Here is a tiny trained network, its code and every weight. The questions are about switching its units off for an input and a class, where a switched-off unit gives its printed mean instead of its output.

import numpy as np


def w(rows, s, z=0):
    codes = np.array(rows[::2]) - 128.0
    scale = np.full(codes.shape[1], s)
    scale[-1] = z or s
    return codes * scale


def norm(h):
    return h / np.sqrt((h * h).mean(-1, keepdims=True) + 1e-5)


def f(y):
    return y / 2 * (1 + np.tanh(0.7978845608 * (y + 0.044715 * y**3)))


def log_softmax(a):
    a = a - a.max(-1, keepdims=True)
    return a - np.log(np.exp(a).sum(-1, keepdims=True))


def net(x, mask):
    res = np.array(x, float).reshape(1, 2) / 4 @ E
    u = 0
    for l in range(3):
        y = f(norm(res) @ A[l][:, :-1].T + A[l][:, -1])
        res = res + np.where(mask[u : u + 9], y, B[l][:, -1]) @ B[l][:, :-1]
        u += 9
    return log_softmax(norm(res)[-1] @ U[:, :-1].T + U[:, -1])


A, B = {}, {}
E = w([
[5,115,146,122,216],'x0',
[136,138,129,62,215],'x1',
],0.0013)
A[0] = w([
[59,128,133,115,232,44],'0.n0',
[161,101,87,122,122,112],'0.n1',
[59,129,129,118,240,34],'0.n2',
[73,133,145,164,114,128],'0.n3',
[38,131,139,108,253,5],'0.n4',
[50,129,137,113,240,27],'0.n5',
[65,127,128,116,228,51],'0.n6',
[155,166,143,48,251,87],'0.n7',
[128,137,136,127,129,134],'0.n8',
],0.0045,0.0016)
B[0] = w([
[148,91,119,158,58,216],'0.n0',
[133,144,149,119,118,136],'0.n1',
[142,95,112,149,82,221],'0.n2',
[52,134,91,185,159,145],'0.n3',
[151,107,128,173,38,254],'0.n4',
[149,103,123,158,49,230],'0.n5',
[143,92,112,151,80,207],'0.n6',
[3,74,107,139,159,244],'0.n7',
[128,124,129,128,129,130],'0.n8',
],0.0045,0.0027)
A[1] = w([
[136,146,140,114,144,104],'1.n0',
[3,79,109,157,148,96],'1.n1',
[175,129,166,85,131,93],'1.n2',
[129,127,131,129,128,125],'1.n3',
[152,125,121,164,76,120],'1.n4',
[133,133,136,122,137,120],'1.n5',
[26,104,86,166,189,3],'1.n6',
[108,130,114,114,212,122],'1.n7',
[143,152,149,107,156,98],'1.n8',
],0.0041,0.0032)
B[1] = w([
[152,113,129,140,97,89],'1.n0',
[254,171,106,99,163,244],'1.n1',
[186,151,119,129,94,106],'1.n2',
[128,129,124,126,127,124],'1.n3',
[93,115,130,106,181,244],'1.n4',
[138,125,128,132,115,108],'1.n5',
[158,181,99,138,154,101],'1.n6',
[134,88,138,202,106,110],'1.n7',
[162,100,135,145,82,88],'1.n8',
],0.0033,0.0012)
A[2] = w([
[95,135,143,132,129,110],'2.n0',
[2,31,94,182,184,78],'2.n1',
[52,139,163,134,142,123],'2.n2',
[86,188,141,206,41,94],'2.n3',
[128,125,132,93,125,89],'2.n4',
[151,198,154,102,204,2],'2.n5',
[214,136,149,88,120,39],'2.n6',
[117,133,134,128,131,123],'2.n7',
[48,55,84,50,250,8],'2.n8',
],0.0034,0.0011)
B[2] = w([
[115,124,121,106,106,114],'2.n0',
[254,149,170,81,95,231],'2.n1',
[93,135,102,74,66,111],'2.n2',
[77,78,116,22,188,248],'2.n3',
[142,113,105,158,113,105],'2.n4',
[92,84,55,159,31,114],'2.n5',
[192,174,102,76,79,147],'2.n6',
[123,126,114,120,120,120],'2.n7',
[180,10,102,64,224,117],'2.n8',
],0.0027,0.0014)
U = w([
[131,112,246,164,171,18],'0',
[105,206,82,224,226,152],'1',
[120,126,140,124,148,2],'2',
[86,14,114,198,5,175],'3',
[10,153,168,31,140,132],'4',
[185,31,102,62,248,145],'5',
[238,218,145,66,46,180],'6',
],0.012,0.0063)

Each question gives the input, the list of numbers given to net, and the class t.
The units are the neurons (one row each of A and B). Each row of codes is followed by its name. A weight is (code - 128) times the scale printed after its matrix; where a second scale follows, it is the last column's (A, B and U).
mask holds one flag per neuron, layer by layer. A switched-off neuron (its flag False) gives its mean, the last column of its row in B, instead of its output. The means were averaged over made-up inputs and are rounded, as every weight is.
A unit's drop is (log p(t) with every unit on - log p(t) with that unit switched off) / (log p(t) with every unit on - log p(t) with every unit switched off).
top k neurons: the k neurons with the biggest drops, biggest first
top k neurons in layer l: the k neurons of layer l with the biggest drops, biggest first
drop when u is switched off: that unit's drop, to one decimal
input [-7,7], class 5: top 3 neurons => [0.n4 0.n5 0.n0]
input [0,-7], class 1: top 4 neurons => [0.n4 0.n5 0.n3 0.n0]
input [-8,-8], class 6: top neuron in layer 0 => [0.n7]
input [0,-3], class 1: top 2 neurons => [0.n4 0.n3]
input [-3,2], class 6: top 2 neurons in layer 1 => [1.n4 1.n2]
input [-2,1], class 6: top 2 neurons => [0.n7 0.n3]
input [4,-5], class 1: top 4 neurons => [0.n3 1.n1 0.n4 0.n5]
input [-1,5], class 5: top 3 neurons => [0.n7 1.n1 2.n8]
input [0,0], class 0: top 4 neurons => [1.n7 0.n7 0.n5 0.n4]
input [3,-4], class 1: top 2 neurons => [0.n3 1.n1]
input [-4,-7], class 4: top 3 neurons => [1.n1 0.n7 2.n3]
input [-3,-5], class 4: top 4 neurons => [1.n1 0.n7 2.n1 2.n3]
input [-2,2], class 5: top 2 neurons => [0.n4 2.n8]
input [-2,-4], class 4: top neuron in layer 2 => [2.n1]
input [-7,8], class 5: drop when 0.n4 is switched off => 0.4
input [0,-1], class 1: drop when 0.n3 is switched off => 0.1
input [-7,-5], class 6: drop when 0.n7 is switched off => 1.2
